Below are the code and all the weights of a small trained network. Each question names an input and a class and asks about switching units off, where a switched-off unit gives its printed mean instead of its output.

import numpy as np


def w(rows, s, z=0):
    codes = np.array(rows[::2]) - 128.0
    scale = np.full(codes.shape[1], s)
    scale[-1] = z or s
    return codes * scale


def norm(h):
    return h / np.sqrt((h * h).mean(-1, keepdims=True) + 1e-5)


def f(y):
    return np.maximum(y, 0)


def log_softmax(a):
    a = a - a.max(-1, keepdims=True)
    return a - np.log(np.exp(a).sum(-1, keepdims=True))


def net(x, mask):
    res = np.array(x, float).reshape(1, 6) / 4 @ E
    u = 0
    for l in range(2):
        y = f(norm(res) @ A[l][:, :-1].T + A[l][:, -1])
        res = res + np.where(mask[u : u + 4], y, B[l][:, -1]) @ B[l][:, :-1]
        u += 4
    return log_softmax(norm(res)[-1] @ U[:, :-1].T + U[:, -1])


A, B = {}, {}
E = w([
[122,85,143,157,42,140,204,163],'x0',
[124,130,129,127,117,124,123,132],'x1',
[163,125,103,35,112,26,209,147],'x2',
[131,181,148,79,64,169,124,123],'x3',
[156,171,250,152,161,89,126,162],'x4',
[122,114,140,122,128,123,118,122],'x5',
],0.0024)
A[0] = w([
[40,113,136,156,151,168,127,174,52],'0.n0',
[102,71,93,216,186,62,141,163,48],'0.n1',
[144,126,123,133,176,178,44,138,128],'0.n2',
[114,48,175,252,9,131,248,113,5],'0.n3',
],0.0041,0.0018)
B[0] = w([
[81,156,155,44,121,114,185,188,159],'0.n0',
[201,147,191,109,2,219,191,53,178],'0.n1',
[102,136,88,137,110,16,207,115,193],'0.n2',
[106,203,69,144,217,67,3,78,252],'0.n3',
],0.0049,0.0034)
A[1] = w([
[170,162,240,173,131,124,114,193,2],'1.n0',
[1,153,163,207,138,201,123,143,65],'1.n1',
[77,67,55,101,81,197,133,90,17],'1.n2',
[175,187,157,125,23,147,83,75,50],'1.n3',
],0.0047,0.00075)
B[1] = w([
[130,85,47,150,81,192,57,187,251],'1.n0',
[125,126,140,39,133,77,241,167,230],'1.n1',
[151,131,188,166,130,151,74,197,228],'1.n2',
[127,74,159,148,175,158,157,1,232],'1.n3',
],0.0063,0.0028)
U = w([
[57,194,82,127,216,31,57,92,170],'0',
[86,110,148,37,115,53,255,236,255],'1',
[127,80,109,153,95,197,27,247,4],'2',
[149,75,192,123,123,199,184,51,78],'3',
],0.0064,0.00077)

Each question gives the input, the list of numbers given to net, and the class t.
The units are the neurons (one row each of A and B). Each row of codes is followed by its name. A weight is (code - 128) times the scale printed after its matrix; where a second scale follows, it is the last column's (A, B and U).
mask holds one flag per neuron, layer by layer. A switched-off neuron (its flag False) gives its mean, the last column of its row in B, instead of its output. The means were averaged over made-up inputs and are rounded, as every weight is.
A unit's drop is (log p(t) with every unit on - log p(t) with that unit switched off) / (log p(t) with every unit on - log p(t) with every unit switched off).
The circuit of an input: a set's keep is (log p(t) with only the set's units on - log p(t) with every unit switched off) / (log p(t) with every unit on - log p(t) with every unit switched off). Starting from all 8 units, units are removed one at a time, each time the one whose removal leaves the highest keep (on an exact tie, the one counted first), for as long as the keep stays at least 0.8.
circuit, biggest first: the units of the circuit, biggest drop first
unit that matters most: the unit with the biggest drop
k most important neurons: the k neurons with the biggest drops, biggest first
k most important neurons of layer l: the k neurons of layer l with the biggest drops, biggest first
input [-4,4,-4,4,6,-4], class 2: unit that matters most -> 1.n0
input [-6,-2,-6,-5,8,-5], class 2: 2 most important neurons of layer 1 -> 1.n0, 1.n3
input [6,4,5,-2,-8,4], class 2: circuit, biggest first -> 1.n2, 1.n1
input [2,-7,-8,7,-5,5], class 1: 2 most important neurons -> 1.n1, 0.n1
input [8,8,-6,7,-6,8], class 0: 4 most important neurons -> 0.n3, 0.n1, 1.n0, 1.n3
input [7,-4,2,-6,7,-3], class 0: 2 most important neurons -> 0.n3, 1.n2
input [7,-4,0,5,-7,-4], class 0: 2 most important neurons -> 0.n3, 1.n0
input [-6,8,-7,0,7,4], class 1: 3 most important neurons of layer 0 -> 0.n3, 0.n2, 0.n1
input [-7,-6,3,-8,5,-7], class 3: 2 most important neurons -> 0.n1, 0.n3
input [0,6,3,-5,-6,5], class 2: 2 most important neurons -> 1.n2, 1.n1
input [8,4,8,-7,-6,6], class 0: 2 most important neurons of layer 1 -> 1.n1, 1.n0
input [-5,-6,-6,5,-4,-2], class 1: 4 most important neurons -> 1.n1, 0.n3, 0.n1, 0.n2
input [7,8,6,-3,-8,-2], class 2: circuit, biggest first -> 1.n2, 1.n1
input [3,7,-8,1,8,-1], class 1: circuit, biggest first -> 1.n1
input [3,-5,3,5,1,5], class 3: 3 most important neurons -> 1.n3, 0.n2, 0.n0
input [-2,6,2,8,-2,2], class 3: 2 most important neurons -> 1.n3, 0.n3
input [1,-8,5,-6,6,2], class 2: 2 most important neurons of layer 1 -> 1.n0, 1.n1
input [-5,3,-4,4,8,2], class 2: 2 most important neurons -> 1.n0, 0.n3
input [6,-7,-8,7,-4,3], class 1: 3 most important neurons -> 1.n1, 0.n1, 0.n0
input [2,-2,2,1,-4,7], class 2: circuit, biggest first -> 1.n2
input [-3,-5,-3,6,-2,4], class 3: 2 most important neurons of layer 0 -> 0.n3, 0.n0
